Here is a tiny trained network, its code and every weight. The questions are about switching its units off for an input and a class, where a switched-off unit gives its printed mean instead of its output.

import numpy as np


def w(rows, s, z=0):
    codes = np.array(rows[::2]) - 128.0
    scale = np.full(codes.shape[1], s)
    scale[-1] = z or s
    return codes * scale


def f(y):
    return np.maximum(y, 0)


def log_softmax(a):
    a = a - a.max(-1, keepdims=True)
    return a - np.log(np.exp(a).sum(-1, keepdims=True))


def net(x, mask):
    res = np.array(x, float).reshape(1, 5) / 4 @ E
    y = f(res @ A[0][:, :-1].T + A[0][:, -1])
    res = res + np.where(mask, y, B[0][:, -1]) @ B[0][:, :-1]
    return log_softmax(res[-1] @ U[:, :-1].T + U[:, -1])


A, B = {}, {}
E = w([
[139,124,135,134,114,123,147,139,116,135,112],'x0',
[218,174,135,237,150,190,186,16,111,166,185],'x1',
[172,252,92,39,80,134,95,32,135,50,72],'x2',
[176,192,61,172,49,95,29,216,180,223,198],'x3',
[71,152,197,68,69,208,80,112,7,227,144],'x4',
],0.0047)
A[0] = w([
[187,108,73,182,195,59,160,132,217,87,137,3],'neuron 0',
[23,95,177,197,195,151,156,185,126,201,186,34],'neuron 1',
[72,135,208,110,119,203,116,155,48,180,131,153],'neuron 2',
[173,223,101,101,35,163,92,99,117,108,135,185],'neuron 3',
[141,87,199,165,198,208,245,19,95,91,63,104],'neuron 4',
[164,103,48,144,153,31,180,179,200,62,110,38],'neuron 5',
[198,134,173,192,133,194,126,47,126,190,194,51],'neuron 6',
[135,154,87,139,84,94,80,180,144,144,179,13],'neuron 7',
[30,66,200,89,189,123,193,99,84,50,76,64],'neuron 8',
[187,195,113,174,143,164,147,28,106,122,148,89],'neuron 9',
[154,170,73,195,69,94,88,213,146,197,160,59],'neuron 10',
[207,253,28,72,59,136,75,97,162,116,144,132],'neuron 11',
[175,108,103,176,78,131,90,198,136,196,183,156],'neuron 12',
[88,191,232,82,73,205,90,98,34,204,117,44],'neuron 13',
[126,81,142,205,114,98,128,205,150,199,193,125],'neuron 14',
[199,123,141,174,152,146,159,53,96,174,189,19],'neuron 15',
[205,204,101,139,71,125,80,141,159,178,155,122],'neuron 16',
[173,139,163,222,147,150,187,90,106,192,175,133],'neuron 17',
[47,80,91,42,97,44,30,242,142,111,119,87],'neuron 18',
[183,186,46,202,116,93,47,142,170,165,153,199],'neuron 19',
[29,71,138,36,99,41,107,237,122,61,40,64],'neuron 20',
[176,190,96,170,36,136,88,164,143,187,185,96],'neuron 21',
[3,92,144,34,159,107,62,190,142,143,73,169],'neuron 22',
[53,140,178,73,47,186,66,146,40,214,161,28],'neuron 23',
[116,48,211,168,164,132,198,152,104,145,152,186],'neuron 24',
[93,194,105,18,83,115,59,114,159,76,30,168],'neuron 25',
[98,95,197,88,186,167,212,49,75,77,66,61],'neuron 26',
[153,153,97,152,71,121,75,169,140,167,162,20],'neuron 27',
[117,39,135,209,126,99,102,242,141,205,207,156],'neuron 28',
[187,166,122,196,166,174,188,72,135,97,184,95],'neuron 29',
[51,143,192,100,43,180,46,117,30,202,165,47],'neuron 30',
[113,84,215,122,182,166,153,90,105,66,137,16],'neuron 31',
[30,43,106,190,190,140,137,182,165,155,213,2],'neuron 32',
[72,20,165,180,157,111,171,196,85,149,121,227],'neuron 33',
[160,97,18,199,175,10,177,170,242,47,103,64],'neuron 34',
[187,122,123,205,126,137,143,80,131,194,171,110],'neuron 35',
[57,91,173,126,97,202,134,137,55,189,147,99],'neuron 36',
],0.0043,0.0034)
B[0] = w([
[236,49,77,151,195,194,17,92,132,116,80,178],'neuron 0',
[212,204,130,121,37,73,91,60,47,53,130,176],'neuron 1',
[138,81,123,159,175,163,96,112,155,109,77,218],'neuron 2',
[59,140,133,145,119,95,164,81,78,93,108,236],'neuron 3',
[68,84,52,35,149,45,193,205,110,125,173,250],'neuron 4',
[213,63,121,191,177,191,30,71,159,124,69,192],'neuron 5',
[190,167,178,125,57,187,158,158,204,215,178,186],'neuron 6',
[136,72,52,19,139,62,163,182,99,151,194,156],'neuron 7',
[118,84,47,46,144,49,172,196,139,165,200,215],'neuron 8',
[173,186,195,148,61,178,173,125,191,186,169,197],'neuron 9',
[78,53,36,49,172,73,160,187,135,137,159,199],'neuron 10',
[94,192,175,164,77,87,139,54,62,51,83,244],'neuron 11',
[40,82,78,70,155,90,172,158,111,122,161,216],'neuron 12',
[193,49,81,168,196,176,35,117,133,81,83,210],'neuron 13',
[83,170,149,147,88,87,139,94,51,47,72,203],'neuron 14',
[210,182,181,80,59,184,163,188,205,228,179,165],'neuron 15',
[65,89,75,64,186,70,188,177,96,117,145,209],'neuron 16',
[154,166,181,128,89,191,179,162,190,194,158,210],'neuron 17',
[206,181,209,131,69,238,181,172,231,224,212,227],'neuron 18',
[47,78,101,99,177,95,180,144,121,116,144,255],'neuron 19',
[227,169,212,139,54,190,175,184,212,234,205,223],'neuron 20',
[62,55,54,67,180,77,170,175,125,124,155,207],'neuron 21',
[142,175,192,130,84,177,196,155,173,204,194,238],'neuron 22',
[204,57,92,169,227,184,30,108,166,116,55,200],'neuron 23',
[88,165,137,150,89,94,156,93,72,82,84,219],'neuron 24',
[78,196,175,184,72,102,182,71,70,70,131,254],'neuron 25',
[105,64,50,34,138,49,165,185,85,129,189,222],'neuron 26',
[101,48,37,38,162,63,167,216,98,130,161,158],'neuron 27',
[109,197,163,163,73,81,144,70,61,42,71,237],'neuron 28',
[163,166,185,147,103,179,143,125,190,179,146,198],'neuron 29',
[206,47,85,169,212,182,43,100,161,87,73,206],'neuron 30',
[127,63,28,33,140,26,146,207,115,171,194,164],'neuron 31',
[228,213,142,122,3,38,61,63,25,49,116,164],'neuron 32',
[92,190,186,174,65,85,160,70,74,58,99,242],'neuron 33',
[199,56,110,167,205,224,35,75,130,99,74,235],'neuron 34',
[160,170,184,125,80,182,174,158,187,196,167,187],'neuron 35',
[165,101,118,177,175,163,56,92,128,97,67,194],'neuron 36',
],0.0049,0.0043)
U = w([
[61,43,21,27,186,36,177,223,115,171,199,42],'0',
[208,190,210,135,60,217,165,176,224,254,201,26],'1',
[219,34,75,186,239,208,3,82,146,98,37,41],'2',
[63,155,149,155,135,127,160,111,117,116,99,255],'3',
[117,214,156,146,50,48,137,57,31,34,90,27],'4',
],0.0072,0.007)

Each question gives the input, the list of numbers given to net, and the class t.
The units are the neurons (one row each of A and B). Each row of codes is followed by its name. A weight is (code - 128) times the scale printed after its matrix; where a second scale follows, it is the last column's (A, B and U).
mask holds one flag per neuron, in row order. A switched-off neuron (its flag False) gives its mean, the last column of its row in B, instead of its output. The means were averaged over made-up inputs and are rounded, as every weight is.
A unit's drop is (log p(t) with every unit on - log p(t) with that unit switched off) / (log p(t) with every unit on - log p(t) with every unit switched off).
The circuit of an input: a set's keep is (log p(t) with only the set's units on - log p(t) with every unit switched off) / (log p(t) with every unit on - log p(t) with every unit switched off). Starting from the 12 units with the biggest drops (on a tie, the unit counted first), units are removed one at a time, each time the one whose removal leaves the highest keep (on an exact tie, the one counted first), for as long as the keep stays at least 0.8.
units of the circuit, in order: the units of the circuit, biggest drop first
k most important neurons: the k neurons with the biggest drops, biggest first
input [0,-7,5,0,-1], class 1: units of the circuit, in order	neuron 20; neuron 18
input [5,-7,-8,-7,3], class 4: units of the circuit, in order	neuron 33; neuron 1
input [0,8,8,2,-1], class 1: units of the circuit, in order	neuron 9
input [6,-2,-2,-6,-4], class 0: units of the circuit, in order	neuron 8; neuron 4
input [-4,-8,5,-4,-8], class 1: units of the circuit, in order	neuron 20; neuron 18
input [-1,-4,-8,-6,-3], class 4: units of the circuit, in order	neuron 33; neuron 32
input [-8,8,6,-7,6], class 1: units of the circuit, in order	neuron 9; neuron 6
input [-2,8,8,-8,5], class 0: units of the circuit, in order	neuron 4; neuron 26
input [2,-2,-7,6,-4], class 4: 4 most important neurons	neuron 28; neuron 32; neuron 14; neuron 33
input [-1,1,0,-6,-6], class 0: units of the circuit, in order	neuron 4; neuron 8
input [5,-5,-2,3,-6], class 2: 2 most important neurons	neuron 34; neuron 5
input [-5,3,6,3,-7], class 2: 3 most important neurons	neuron 34; neuron 0; neuron 5
input [-1,6,7,7,5], class 0: 2 most important neurons	neuron 21; neuron 16
input [-7,8,-8,-8,3], class 0: 4 most important neurons	neuron 4; neuron 26; neuron 31; neuron 8
input [4,-5,-3,-3,-6], class 2: 3 most important neurons	neuron 34; neuron 5; neuron 0
input [2,6,-7,1,-5], class 4: most important neuron	neuron 28
input [4,1,0,4,4], class 0: units of the circuit, in order	neuron 21; neuron 12
input [-2,-4,3,-3,2], class 1: 2 most important neurons	neuron 20; neuron 22
input [-2,7,-8,-4,4], class 4: units of the circuit, in order	neuron 1; neuron 33
input [-3,1,-4,8,8], class 0: 3 most important neurons	neuron 12; neuron 21; neuron 10
input [6,8,-2,-8,-6], class 0: 2 most important neurons	neuron 4; neuron 26
input [5,-3,-8,-5,-7], class 4: units of the circuit, in order	neuron 33; neuron 32
input [-8,4,-8,5,-8], class 2: 2 most important neurons	neuron 34; neuron 0
input [-6,0,0,-8,8], class 0: 4 most important neurons	neuron 26; neuron 4; neuron 8; neuron 31
